Here is a tiny trained network, its code and every weight. The questions are about switching its units off for an input and a class, where a switched-off unit gives its printed mean instead of its output.

import numpy as np


def w(rows, s, z=0):
    codes = np.array(rows[::2]) - 128.0
    scale = np.full(codes.shape[1], s)
    scale[-1] = z or s
    return codes * scale


def norm(h):
    return h / np.sqrt((h * h).mean(-1, keepdims=True) + 1e-5)


def f(y):
    return y / 2 * (1 + np.tanh(0.7978845608 * (y + 0.044715 * y**3)))


def log_softmax(a):
    a = a - a.max(-1, keepdims=True)
    return a - np.log(np.exp(a).sum(-1, keepdims=True))


def net(x, mask):
    res = np.array(x, float).reshape(1, 2) / 4 @ E
    u = 0
    for l in range(3):
        y = f(norm(res) @ A[l][:, :-1].T + A[l][:, -1])
        res = res + np.where(mask[u : u + 4], y, B[l][:, -1]) @ B[l][:, :-1]
        u += 4
    return log_softmax(norm(res)[-1] @ U[:, :-1].T + U[:, -1])


A, B = {}, {}
E = w([
[88,67,167,93,210,136,133,110,70,185],'x0',
[54,200,179,120,140,182,109,254,80,183],'x1',
],0.003)
A[0] = w([
[221,11,58,110,183,82,241,22,151,128,26],'0.n0',
[101,210,174,188,62,195,144,253,108,127,75],'0.n1',
[255,179,49,239,1,92,154,75,240,26,4],'0.n2',
[171,151,98,105,143,106,171,154,112,142,106],'0.n3',
],0.0025,0.0011)
B[0] = w([
[70,177,167,178,129,112,33,122,153,166,191],'0.n0',
[55,196,143,67,134,96,47,54,233,142,194],'0.n1',
[219,132,62,146,116,77,255,197,69,131,253],'0.n2',
[70,99,50,101,163,129,102,112,134,105,126],'0.n3',
],0.0034,0.0051)
A[1] = w([
[178,77,106,158,148,136,123,126,113,85,2],'1.n0',
[251,159,30,154,79,86,253,149,126,73,146],'1.n1',
[110,105,141,69,145,179,173,168,93,181,73],'1.n2',
[112,106,135,156,143,124,93,102,118,113,49],'1.n3',
],0.0047,0.00091)
B[1] = w([
[4,157,73,95,185,235,90,188,72,151,131],'1.n0',
[241,42,8,225,65,97,228,37,165,165,255],'1.n1',
[195,104,57,177,101,117,182,131,132,23,141],'1.n2',
[141,189,220,77,182,82,127,112,130,130,128],'1.n3',
],0.004,0.0086)
A[2] = w([
[145,167,164,67,138,101,134,184,110,127,142],'2.n0',
[89,254,110,105,88,153,87,228,155,102,90],'2.n1',
[148,37,62,113,124,113,231,127,105,77,255],'2.n2',
[84,164,82,88,53,123,59,117,191,100,170],'2.n3',
],0.0043,0.00057)
B[2] = w([
[161,134,118,163,112,199,162,152,158,60,137],'2.n0',
[115,107,15,84,91,145,43,34,238,123,212],'2.n1',
[81,178,157,103,198,190,207,251,69,103,254],'2.n2',
[89,58,103,142,215,254,149,232,55,100,169],'2.n3',
],0.0039,0.0048)
U = w([
[82,141,67,82,96,217,46,137,224,101,187],'0',
[126,104,248,127,167,49,48,43,118,174,142],'1',
[104,121,203,106,208,187,224,232,50,80,139],'2',
[152,137,189,118,45,132,116,145,107,101,2],'3',
[233,107,54,194,69,92,254,122,145,134,165],'4',
],0.0084,0.0038)

Each question gives the input, the list of numbers given to net, and the class t.
The units are the neurons (one row each of A and B). Each row of codes is followed by its name. A weight is (code - 128) times the scale printed after its matrix; where a second scale follows, it is the last column's (A, B and U).
mask holds one flag per neuron, layer by layer. A switched-off neuron (its flag False) gives its mean, the last column of its row in B, instead of its output. The means were averaged over made-up inputs and are rounded, as every weight is.
A unit's drop is (log p(t) with every unit on - log p(t) with that unit switched off) / (log p(t) with every unit on - log p(t) with every unit switched off).
The circuit of an input: a set's keep is (log p(t) with only the set's units on - log p(t) with every unit switched off) / (log p(t) with every unit on - log p(t) with every unit switched off). Starting from all 12 units, units are removed one at a time, each time the one whose removal leaves the highest keep (on an exact tie, the one counted first), for as long as the keep stays at least 0.8.
circuit, biggest first: the units of the circuit, biggest drop first
most important unit: the unit with the biggest drop
top k neurons: the k neurons with the biggest drops, biggest first
top k neurons in layer l: the k neurons of layer l with the biggest drops, biggest first
drop when u is switched off: that unit's drop, to one decimal
input [3,-6], class 1: circuit, biggest first -> [0.n0 1.n1]
input [4,4], class 2: top 4 neurons -> [0.n0 1.n2 1.n1 1.n0]
input [5,5], class 2: most important unit -> 0.n0
input [5,-1], class 1: circuit, biggest first -> [0.n2 1.n1 2.n2]
input [6,3], class 2: top 2 neurons -> [1.n1 1.n2]
input [6,-8], class 1: circuit, biggest first -> [1.n1 0.n0]
input [8,2], class 2: top 2 neurons in layer 1 -> [1.n1 1.n2]
input [1,-2], class 1: top 2 neurons -> [0.n0 1.n1]
input [4,0], class 2: top 2 neurons -> [0.n1 1.n1]
input [8,-1], class 2: top 2 neurons -> [0.n1 1.n2]
input [-5,7], class 0: drop when 0.n1 is switched off -> 0.0
input [8,-5], class 1: drop when 1.n1 is switched off -> 0.1
input [5,-8], class 1: drop when 1.n1 is switched off -> 0.3
input [4,-6], class 1: top neuron -> [0.n0]
